In the rows, zero is written as 128.
Rows near named flat spaces through zero
pibi-litum: [118 140 119 155 134 156 108 164  87 152 158 113  55 111 161  68 173 190
 138 114 133  92]
tup-rap: [140 144 117 148 132 168 120 102 116 123 160 110  96 127 139  70 156 194
 129  84 178 206]
pibi-litum: [ 85 152  73 154 128 121 163 121 177 110 108 119 136 148 116 119 104 161
 102 157 199 210]
fusur-savus: [125 107 153 130  60  90 137 186 119 221 171 144 113 176  98 151 103 162
 130 110  73 119]
tup-rap: [124  93 126 153 113 134  97 162 180 158  98  82 165 115 123 153 130  80
  52 138 109 131]
sufod-tofus: [ 69 169  61 152 136  98 168 143 172 137 106 153 159 151 126 164 117 196
 107 161 171 124]
tup-rap: [118 112 123 148 135 121 147 155 127 146 128 142 119 100 160 140 130 121
 129 126 141  49]
kat-datob: [117 154 108 141 124  77 139 165 164 149  67 135 157 172 125 183 138 107
  55 133 141  84]
fusur-savus: [106 152  95  98  75  73 149 132 136 161 157 152 129 189  79 183 107 177
 122 138  80 121]
sazo-fol: [150 185  98 127 137 144 115  98 112  84 150 143 110 150 139 103 147 215
  98  79 147 151]
pibi-litum: [149 177 111 107 136 125 142  78 103  67 133 139  87 160 124  97 137 154
 133 103 169 173]
fusur-savus: [168 170 144 109 146 130  85 126  79 114 116 128  94 147 144 115 194 137
 108  89 101  70]
fusur-savus: [139 135 175  99 144 110 105 121 126 151  83 137 193 157  99 167 144  88
 152 145  87 142]
sufod-tofus: [ 90 145  98 149 128 113 145 137 146 164  98  99 109 154 118 121 168 136
 121 151 182 168]
kat-datob: [101 126 140 166  98 120 102 199 153 213  99  81 122 177 101 107 149 139
  86 147 126 200]
sufod-tofus: [155  93 176 130 126 141 134 102 129 146 117 105 137 130 118 107 134  70
 152 107 167 214]
sufod-tofus: [118 143  77 130 123 133 141  93 171  82 137 128 155 128 117 142  95 160
  88 128 153 177]
tup-rap: [119 141 133  82 133 118 100 116 154  71 105 145 206 141  81 170  62 103
 129 196  38 149]
kat-datob: [115 123 123 184 128 126 131 204 143 180 122 140 132 118 169 131 130 169
  80 106 144  60]
fusur-savus: [149 103 145 131 113 130 125 146 126 109 134 123 108 116 136 117  96  86
 104 120 113 109]
pibi-litum: [117 151 138 133 158 114 193  98 113 122 119 181 140 146 138 116 114 159
 206 123 214 173]
sazo-fol: [105 106 118 122 108  95 155 147 138 145 123 130 117 126 119 159 108  85
 135 162 116  80]
pibi-litum: [126 164  76 133 124  97 182 132 122  45 133 166  62 137 156 115  79 139
  92 123 176  66]
fusur-savus: [130 103 142 117 120 130 134 118 129 137 149 139 149 113 120 144 106 120
 157 131 106 127]
sazo-fol: [100  62 130 133 120 126 132 143 153 175 120  94 141  79 127 161 136  50
 145 171 111  82]
sazo-fol: [114 101 144 144 149 179 103 110 130 166 141  94 151  91 129  97 165 147
 176 135 140 196]
sazo-fol: [112  76 188 130 132 127 129 163 163 139  91 134 207 116 102 141  45  50
 162 196  91 179]
tup-rap: [116 133  60 140 124 119 139 122 189  53 101 110 136 111 135 154  88  93
  30 149 152 108]
kat-datob: [140 145 131 155 147 162  92 149 130 123 129 128 147 118 152 104 137 181
  91 101 123 132]
fusur-savus: [132 128 161 130 158 124 153 114 129 111  85 143 152 134 131 117 115  83
 164 141 178 172]
sufod-tofus: [117 126 112 109 140 112 150  89 150 117 114 142 176 120 118 177 124 108
 145 144 137 120]
kat-datob: [120 164  85  80 131 125 128  67 117  63 150 135 117 134 102 137 125 154
 151 152 103 137]
pibi-litum: [141 122 196 123 122 130  80 162 113 205 109 115 166 165  98 128 159 123
 147 127  71 172]
sufod-tofus: [121  94 140 121 127 130 146 118 120 111 118  99  84 107 125  98 121  47
 163 164 151 146]
kat-datob: [146 127 166 147 144 123 155 151 111 135 127 180 145 128 158 122  98 144
 151  97 154 103]
sazo-fol: [143 155 140 134 145 133 125 122 125 100 101 130 128 153 130  99 129 131
 115 117 162 180]
sufod-tofus: [161 138 148 146 132 132 139 130 129 104 118 143 127 145 145 103 106 131
  97  84 172 164]
pibi-litum: [ 93 139 104 161 165 170 103 137 135 155 129 111 147  91 152 108 175 196
 141 140 143 127]
tup-rap: [116 162 160 154 160 129 127 153 137 158  82 152 187 170 123 113 127 174
 145 134 162 207]
tup-rap: [124 102 143 120 134 129 125 136 121 133 126 126 129  99 134 138 127  86
 152 149 103  81]
sufod-tofus: [121  95 128 136 109 157 135 108 169 121 170 135 188 108 107 130  53 163
 137 130 120 223]
sazo-fol: [ 63 123  88 119 140 113 154 125 156 106 101 117 135 111 107 142 103  94
 164 226 131 130]
tup-rap: [119 107 146 129 138 108 142 149 127 145  97 131 132 115 138 148 131  66
 145 154 128  72]
fusur-savus: [151 139 167 107 182 153 133  71  77 121 134 162 146 104 151 115 173 144
 226 102 153 122]
tup-rap: [125 139 124 125 138 116 150 119 120 111 114 137 111 133 134 122 130 113
 142 134 159 123]
kat-datob: [145 124 140  95 136 127 148  74 111  90 140 147 133 121 119 132 112 104
 178 126 134 146]
sufod-tofus: [107 118 125 114 121 133 107 155 115 144 166 147 140 102 125 148 108 166
 157 158  42  54]
sazo-fol: [117 126 132 125 126 143 122 127 141 119 152 149 172 123 112 129  78 172
 149 145  95 168]
tup-rap: [128  92 125 128 125 131 132 130 123 129 134 109  99  87 146 132 140  74
 131 135 125  67]
sazo-fol: [132 165 140 113 144 103 136 139 134  62  79 159 149 166 115 126  71 100
 114 163 123 148]
pibi-litum: [152  95 166 116  97 117 124 148 101 155 150 123  92 131 123 124 122  86
 139 112  92  99]
pibi-litum: [127 162 125 125 168 126 168  90 109  97 121 176 140 131 147 120 129 165
 183 117 190 139]
kat-datob: [131 119 182 138 114 101 135 186 111 167  98 133 108 167 119 107 111  87
 142 143 124 141]
fusur-savus: [125 139 122  82 136 120 114  82 129 121 132 143 183 129  99 183 138 134
 159 146  74 115]
kat-datob: [136  98 121 145 124 146  82 125 178 158  85  50 159 114 120 149 184  60
  46 122 132 158]
sazo-fol: [141  94 130 135 121 165  96 120 141 149 170 117 166  83 137 145 131 155
 114  98  89 114]
fusur-savus: [151 112 149 100 131 134 131  96 105 106 155 151 136 105 131 139 113 113
 168 115 101 100]
sufod-tofus: [197 112 191 125 142 134 146 111 111  73 121 170 145 121 155 113  74  75
 128  71 156 136]
kat-datob: [139 123 152 115 129  91 160 139 113 119 105 159 120 140 133 148 105  72
 146 135 132  76]
pibi-litum: [123 109  80 125 127 144 138  89 149  84 151 109 116  80 140 138 122 113
 108 130 143 105]
[131  98 171  96 111 109 111 130 144 167 119 137 204 141  85 188 102  85
 151 154  50 136]	fusur-savus
[124  89 151 141  89 108 141 178 128 175 138 120  99 135 121 126 102  92
 124 135 111 112]	pibi-litum
[128  65 136 133 122 169  84 136 162 131 146  91 174  60 129 145 105  86
 105 148  64 112]	fusur-savus
[137 107 173  98 131 127  91 110 108 218 127 115 178 129 105 178 205 112
 180 119  70 109]	sufod-tofus
[142 107 139 116 129 135 136  90 141 113 129 124 156 117 117 139 114  95
 141 123 139 169]	sufod-tofus
[141 125 142 110 147 109 149  99 123 113  97 140 141 126 133 153 141  68
 148 128 152 102]	sufod-tofus
[157  74  86  91  47 150  76 105 131 124 240  81  84  82 108 161 121 134
  63  90   4  58]	tup-rap
[106 122  96 132 145 147 108 106 180 119 108 106 198 101 119 164 132 127
  99 154 122 150]	pibi-litum
[137 126 137  98 130 119 169  81 100 110 165 174 129 122 126 140 104 142
 203 116 136 122]	fusur-savus
[100  93  91 130  97 165 123 117 160  88 187 100 118  89 105  97  54 150
 127 169  99 199]	sufod-tofus
[115  82 145 165 112 141 151 161 144 165 145 122 124 107 138 104  91 122
 141 130 157 161]	fusur-savus
[139  81 129 122  92 154 115 103 117 152 178  72  71 103 116  98 154 101
 140 111 122 166]	pibi-litum
[139 126 154  96 130 114 109 116 130 131 109 135 176 141 102 168 126  94
 138 143  77 123]	fusur-savus
[135  98 135 148 124 166  74 141 149 154 116  59 129 103 128 108 169  95
  80 125 115 160]	kat-datob
[129 150 120 127 133 128 125 104 149 129 114 128 167 154 111 140 136 154
 113 117 146 191]	kat-datob
[124 135  94 111  75  87 132 150 151 110 138 125 107 165  97 160  83 117
  61 141  82 106]	fusur-savus
[138 145 105 111 150 148 121  72 127  82 134 125 138 110 132 130 148 139
 132 117 141 139]	pibi-litum
[187 170 194 114 120  91 131 159  90 102 103 186 123 205 125 115  85 123
 108  82 114 134]	sazo-fol
[150 141 125 136 122 141 116 153 110  77 149 139  85 122 150  90  93 149
  91 109 112  98]	sufod-tofus
[138 157 133 132 145 112 146 136 124 111 114 176 153 146 144 143 108 157
 122 109 143 101]	kat-datob
[159 161 129 123 161 155  97  93 136  79 112 137 179 128 137 130 137 156
  95  95 132 157]	kat-datob
[133 120 121 119 131 133 131 111 134  95 132 129 131 110 130 132 109 108
 126 134 124 121]	fusur-savus
[133  92 131 106 122 144 133  84 147  99 151 126 163  96 111 144  87  97
 153 142 111 163]	sufod-tofus
[113 151  73 112  72  73 131 155 172  96 114 115 111 183  86 170  78 108
  27 160  85 118]	fusur-savus
[117 134 109 129 140 147 111 101 152 125 120 105 160 122 116 132 147 142
 120 137 136 179]	pibi-litum
[102 148 148 129 169  87 170 158 125 122  67 186 168 140 141 156 100 100
 174 177 148  71]	tup-rap
[105 151  89 145 133 121 136 143 156 104 110 130 135 134 133 133 110 150
  87 148 146 125]	pibi-litum
[132 117 125 105 106 108 122 127 134 126 131 123 129 134 109 159 117  95
 113 140  86  99]	tup-rap
[ 98 134  81 130 150 123 137 109 139 109  88  86  91 107 139 129 183  76
 118 167 173  95]	sazo-fol
[119 200  87 107 136  99 119 112 118 115 104 132 114 182 113 145 179 174
 102 128 129 116]	fusur-savus

Rows near named flat spaces through zero (a row that begins with a name and a colon came from that space)
sufavibus: [119 142 126  94 128 146 135 143 120 152 114 126 113 147 155 126  87 132
 153 136 156 144]
miludnutu: [129 137 121 126 167 126 153  88 111 111 141 148 109 127 109 126 152 113
 193 124 118 154]
miludnutu: [123 137 121 109 158 138 134 107 117 128 126 143 106 139 146 134 121 131
 172 135 125 146]
miludnutu: [147 124 115 124 128 133 145 136 131 114 130 114 146 145  94 125 137 124
 109 135 125 117]
miludnutu: [146 121 109 121 124 134 109 120 135 109 139 129 146 136 100 143 147 144
 113 133 119 108]
zanbubin: [144 107 110 179 123 126 194 120  95 115 163  86 133 159 168  87 150  94
  95  84 102 119]
zanbubin: [100 165 169 125 151 159 154 172 103 109 124 164  84 108 142 167 127  75
 203 104  61 132]
zanbubin: [146 164 101  91 136 162  92 130 126 132 154 142 109 158 128 160 113 158
 143 152 116 120]
baramezaf: [149 103  90 111 142 145 122  96 120  96 138 126 144 159 135 145 149 150
 129 125 110 107]
sufavibus: [135 126 124 120 164 125 159 116 133 115 112 127 127 139 102 119 133 119
 139 151 124 142]
miludnutu: [173 117  78 118 201 167 216 118 106  81 132  91 124 223 146 119 134 111
 106 156  60 112]
zanbubin: [125 124  92 113 159 122  62  42 127 154 147 151  97 142 205 131 118 197
 151 152 148 149]
sufavibus: [139 157 115 125 133 137 144 124 113 138 158 126 111 145 119 117 124 120
 150 127 135 144]
baramezaf: [150 101  79 142 123 125  81  54 115 105 180 136 141 138 148 139 176 171
 127 103 116 107]
miludnutu: [123 128 121 141 109 123  74  98 122 130 162 149 122 107 150 145 149 152
 141 105 123 120]
sufavibus: [135 149 127 116 132 127  90 119 143 124 140 152 126 112  81 150 142 145
 143 148 126 128]
zanbubin: [113 129 158 115 130 120 123 168 159 150  75 122 130 117 126 126  89 132
  92 169 144 132]
sufavibus: [132 155 125  72 137 147 133 142 133 127 113 145 128 133  63 144 112 126
 184 150 159 147]
zanbubin: [118 115 125 137 116 109 100 107 137 162 123 118 125 126 179 107 106 158
  98 136 162 137]
sufavibus: [147  99 104 165 159 108 181  91 122 124 134  88 133 164 158  78 139 123
  79 137 121 135]
zanbubin: [149  83  91 185 108 104 171  69  93 107 183  93 156 141 141  80 185 112
 112  61 135 123]
miludnutu: [148 124  78  50 185 181  81  99 134 103 108 150 115 192 171 189 105 194
 146 185  93 104]
zanbubin: [ 96 111 156 132 131  99 100 117 150 162  84 135 119  98 172 115  99 148
 116 149 161 148]
baramezaf: [141 184 151 137 144 144 172 192 131 122 139 125 108 134  67 131 124  81
 121 151  84 129]
baramezaf: [166 164  97 157  64 140  99 129 102 105 238 133 147 118  49 145 193 119
 137  66 111  97]
sufavibus: [128  84 139 164  80 108  99 137 140  97 128 124 177  88 102 143 175 127
  79  90 111  83]
baramezaf: [119 155 148 102 167 144 188 152 117 118 103 140 106 133  93 129 115  83
 193 139 120 158]
sufavibus: [ 94 134 173 124 126 144 150 173 113 111 100 152 114  96 138 157 125  82
 182  95  94 126]
baramezaf: [154 151 106 137 135 137  82 110 134 110 175 145 122 132 101 157 160 153
 115 141  85 105]
miludnutu: [147 118 101 132 171 138 140  89 117  89 145 135 123 151 128 141 163 131
 141 132  79 118]
miludnutu: [120  86 154 166 215 113 170 110 143  71  74 136 120 122 152 140 164 103
 103 159  26 113]
sufavibus: [147 139 105 155 165 118 158  91 119 138 158 110 105 160 152  92 132 129
 110 146 116 147]
baramezaf: [110 133 140 137 124 110 111 102 124 145 135 146 114  99 137 120 132 130
 164 115 151 152]
baramezaf: [171  77  68 152 161 141 180  83 105  79 152  85 152 199 166 110 166 132
  75 117  76  94]
zanbubin: [125 166 136 112 178 167 150 164 120 133 116 131  77 168 188 148  86 119
 131 165  66 128]
baramezaf: [147 139  97 111 179 146 124  78 114  90 156 157 111 147 107 156 164 137
 183 137  86 130]
[ 99 148 136  67  52 170  95 192 108 179 117 128 124 134 186 148  52 140
 164  90 195 126]	sufavibus
[104  66 121  81 182 132 168  92 125 119  43 123 132 157 197 118  94 139
 162 147 155 150]	baramezaf
[146  97 103 154 102 107 143  95 119 114 156 106 164 128 100 100 167 126
 109  94 153 122]	zanbubin
[110 173 159  96 170 142 110 140 137 116 110 184  92  97  82 174 128 116
 207 158  96 148]	sufavibus
[118 138 150 167 119  91 154 104 117 123 155 143 129  76  60 101 174  87
 179  90 148 161]	miludnutu
[143 174 132 118 129 146 106 158 137 119 152 148 117 123  71 160 137 125
 134 148  96 116]	baramezaf
[144 138 123 147 121 126 152 128 116 106 161 126 138 122  74 123 164 101
 140 105 114 125]	sufavibus
[136 122 129  81  91 162 143 203 136 117  92 107 165 150  93 149  98 118
 104 130 142  96]	baramezaf
[136 138 138 140  73 124 175 191 128 160 129  78 152 140 103  83  97  98
  75 114 177 129]	miludnutu
[111 127 151 122 152 126 137 119 123  97 112 164 121  93  92 152 157 102
 195 115 104 138]	zanbubin
[145 130 101 170 112 125 127  91  99 118 199 122 124 134 144 117 170 125
 129  82 107 119]	miludnutu
[147  80  73 145  95 124 115  53  93 103 185 118 160 141 150 118 182 149
 144  58 146 111]	baramezaf
[139  87  84 117 108 137 136  76  94  99 157 124 157 145 134 126 164 135
 171  70 151 120]	baramezaf
[130 147 132 163 120 119  89 116 127 129 171 144 112 106 134 140 153 135
 118 118  95 118]	sufavibus
[118  80 119  44  95 162 128 167 133 117  54 117 177 151 130 156  85 144
 140 122 183 106]	baramezaf
[118 140 142 110 148 137 122 128 126 108 119 161 117 107  98 158 142 116
 183 128 107 133]	zanbubin
[160  68 117 137 184  94 207 123 174 102  52  70 180 167  72  75 131 124
  21 206 136 126]	zanbubin
[134 123 106 117 144 158 123 131 118 133 128 113 111 177 214 138  98 151
  98 140  97 108]	miludnutu
[163 106 100 143 207 126 178  71 123  45 140 140 139 146  56 139 209 106
 152 142  51 119]	miludnutu

Rows near named flat spaces through zero
nadunalar: [109 162 110 104 107 154 142 105 172 116  64 150 220 155 124 107 111 128
 137 117 169  93]
nasunavu: [108 141 113 112 102 156 152 132 130 139  89 153 167 104 114  92  74 144
 170 123 108 129]
nasunavu: [123 105 154 144 135 133 142 110 120 150 103 154 131 115 117 149 123  89
 114 116 129 140]
pekiful: [125  88 148 181 146 115 126 132 135 143 131 105  90 154 133 234 142 112
  77 113 205  99]
fafifas: [113 161 110 131 105 113 130 114 142 136 159 131 113 117 114 104  94  95
 131 124 101 109]
nasunavu: [139 111 132 149 142  97 102 140 135 123 161  93  99 150 135 185 165 130
  89 128 179 122]
nasunavu: [158 119 122 131 117 184 163 108 150 148  86 149 187  90 107 112 116  95
 110 157 155 218]
netatuga: [162 142 116 139 136 130 128 119 128 121 192 105  74 118 135 104 147 103
 105 163  94 165]
netatuga: [144 156  81 145 117  92 138 140 167 119 175  93  94 125 138 128 142 136
 107 162 149 154]
netatuga: [117 118 144  90 123 134 106 140 104 127  95 147 181 117 115 101 124 155
 164 109 115 134]
pekiful: [121 167 100 133 119 127 148 127 129 117 171 119  69 130 144  88  98 135
 152 142  64  94]
nadunalar: [110 138 137 156 128 144 143  99 140 134 128 134 104 155 131 156 103  86
 109 111 131  63]
pekiful: [125 138 110 139 106 103 113 137 134 144 177 109 104 102 107 131 104 109
 119 130 128 143]
nasunavu: [133 111 127 138 117 134 111 140 134 142 135 110 144 118 109 163 118 126
 110 125 178 147]
nadunalar: [166 127 142 133 156 147  93 119 113 103 195  86  78 160 146 134 174 115
  92 146 119 122]
netatuga: [138 123 162 163 153 212 158  81 104 129 141 138  62 155 146 136 100  72
 111 129  73  73]
pekiful: [115 141 114 155 114 146 149 116 149 139 133 123 111 135 125 151  88 106
 117 125 144  93]
netatuga: [140 156  74 104  98  96 112 170 145 119 171  93 135  97 120  87 123 181
 151 158 131 181]
fafifas: [112  90 162 136 165 141 172 132  98 123  46 168 118 150 164 150 146 168
 157 114 108  97]
netatuga: [101 126 114 113 127  21 101 165 150 117 106 121 160 145 135 162 180 181
 131 106 191 116]
pekiful: [145 158 106  89  91 149  89 125 137 131 166 115 185  92  88  65 103 109
 134 140 121 180]
pekiful: [146  90 145 110 130 126  96 152 106 139 120 124 167  97 106 136 149 146
 127 128 155 197]
fafifas: [127 103 139 136 109 150 117 140  99 163 148 129 120  77  92 134  77 110
 137 121 113 164]
nadunalar: [124  94 180 159 158 107 111 113  80 144 174 133  39 128 129 165 139  76
 105 106  78 101]
nasunavu: [120 102 133 123 105 150  92 155 116 149 127 110 168 107  93 163  89 145
 133 108 180 138]
fafifas: [ 85 172 112 107  90  85 131  99 169 142  94 169 200 118  96  95  97  80
 136  97 135 104]
pekiful: [150 167 115  85 116 142  86 115 134 104 172 111 162 132 117  60 142 117
 129 141 104 144]
pekiful: [131 115 137 138 144 117 125 134 120 123 134 120 103 140 141 150 148 138
 120 127 132 119]
fafifas: [121 168  78 158 102 113 180 103 209 135 105 130 153 135 128 145 113  94
  93 147 192 129]
nadunalar: [123 141 125 131 117 109 109 110 162 131 131 122 163 143 112 151 137  90
  92 116 182 116]
nasunavu: [ 84 113 151 106 101 164 131 131  91 160  75 176 176  91  92 105  45 130
 188  85  88 105]
nasunavu: [123 137  94 121 117 152 182 143 157 122  54 145 176 126 145 113 113 185
 160 147 153 144]
fafifas: [105 151 103 139 119 121 143 137 147 117 128 115 108 156 146 142 105 157
 142 123 138  64]
netatuga: [106  80 165 151 116 176 127 132  90 173 106 145 129  96  92 176  57 105
 137  93 135 117]
netatuga: [122 128  91 177 101 121 150 147 158 155 159  97  87 107 115 183  78 124
 107 140 177 134]
nadunalar: [141 176 105 106 132 157 145 115 122  94 160 126  92 142 157  44 123 144
 162 157  38 107]
nadunalar: [128 137 149 125 141 114 110 105 113 122 158 135 100 139 130 112 145  89
 117 119  86 106]
fafifas: [129  92 149 109 138 144  89 165  92 120 118 109 146 137 129 152 138 189
 150 112 151 120]
nasunavu: [122 106 137 166 113 133 155 106 146 174 107 150 139  91  94 171  94  58
  91 121 166 165]
pekiful: [154  77 172 101 158 198 114 126 111 116  42 142 224 153 132 150 175 157
 120 123 191 159]
fafifas: [124  79 145 123 124 148 124 151 122 149  59 140 201 110 107 173 124 158
 132 112 200 167]
netatuga: [122 105 135  94 103 130 102 152 108 152  99 145 201  76  86 109 104 145
 157 113 139 189]
fafifas: [119 156  85 154 105 124 158 126 179 131 129 111 126 138 131 151 100 126
 112 140 176 107]
[133 129  89 163 105 156 128 164 141 136 179  69  81 125 126 176  75 164
 122 145 173 113]	fafifas
[123 103 147 137 130 128 116 132 117 142 121 129 133 124 117 161 125 120
 119 113 151 128]	nasunavu
[111 161  71 151  94 132 183 142 163 139 127 124 105 106 131 118  64 151
 152 149 125 123]	nadunalar
[144  87 149 125 162 128 128 161  84 117 118 123  93 129 156 138 166 188
 149 137 105 150]	pekiful
[118 158 137 119 132 118 126  96 123 119 150 146 105 140 132  87 127  87
 132 119  65  90]	nadunalar
[123 158  90 149  90 157 210  92 179 164  81 173 164  75 104  92  64  69
 126 154 123 186]	nasunavu
[139 146 100 110 124 167 182 125 150 115  65 153 175 121 146  77 125 164
 158 159 118 164]	nasunavu
[102 141 104 196 110 112 175 121 144 159 174 119  24 115 128 172  59  87
 114 129 109  81]	nadunalar
[120 144  89 120  95 114 137 142 176 136  95 125 198 114 110 133 112 147
 128 134 198 157]	nadunalar
[126 106 126 166 127 135 138 138 135 145 133 110 101 128 126 189 110 126
 106 127 173 121]	nadunalar
[ 85 202  33 125  60 109 170 158 189 128 130 114 142 111 123  89  35 184
 183 140 135  89]	nasunavu
[192 119 124 141 137 160 124 106 155 130 156 103 146 113 117 134 175  77
  58 175 178 231]	nasunavu
[102 122 111 116 103  85 153 156 124 155  88 163 154  70 108 104  96 155
 173 122 109 176]	nadunalar
[128 175  79 153  61 118 138  98 186 176 190 122 140  59  63 107  50  21
  88 145 145 190]	fafifas
[118 104 146 141 137  90 109 141 112 137 142 122 101 128 125 168 141 127
 118 110 139 117]	netatuga
[107  54 203 100 164 155 100 164  22 133  80 161 120 121 134 135 125 193
 197  82  61 102]	fafifas
[131 110 138 112 131 124 123 128 142 130  71 144 203 129 119 143 158 135
 118 121 186 161]	fafifas
[107 166  77 132  78 104 104 153 157 137 189  87 119 113 102 131  66 139
 136 124 153 102]	nasunavu
[110 182  93 121 105  92 132 107 182 115 131 128 156 150 127 108 127 106
 117 126 150  93]	fafifas
[100 137 117 115 124 154 204 123 134 129  23 190 170 120 147  85  96 166
 188 128  91 118]	nasunavu
[142 119 120 156 120 134 126 137 120 147 184 103  72  99 115 146 102 109
 112 143 120 155]	netatuga
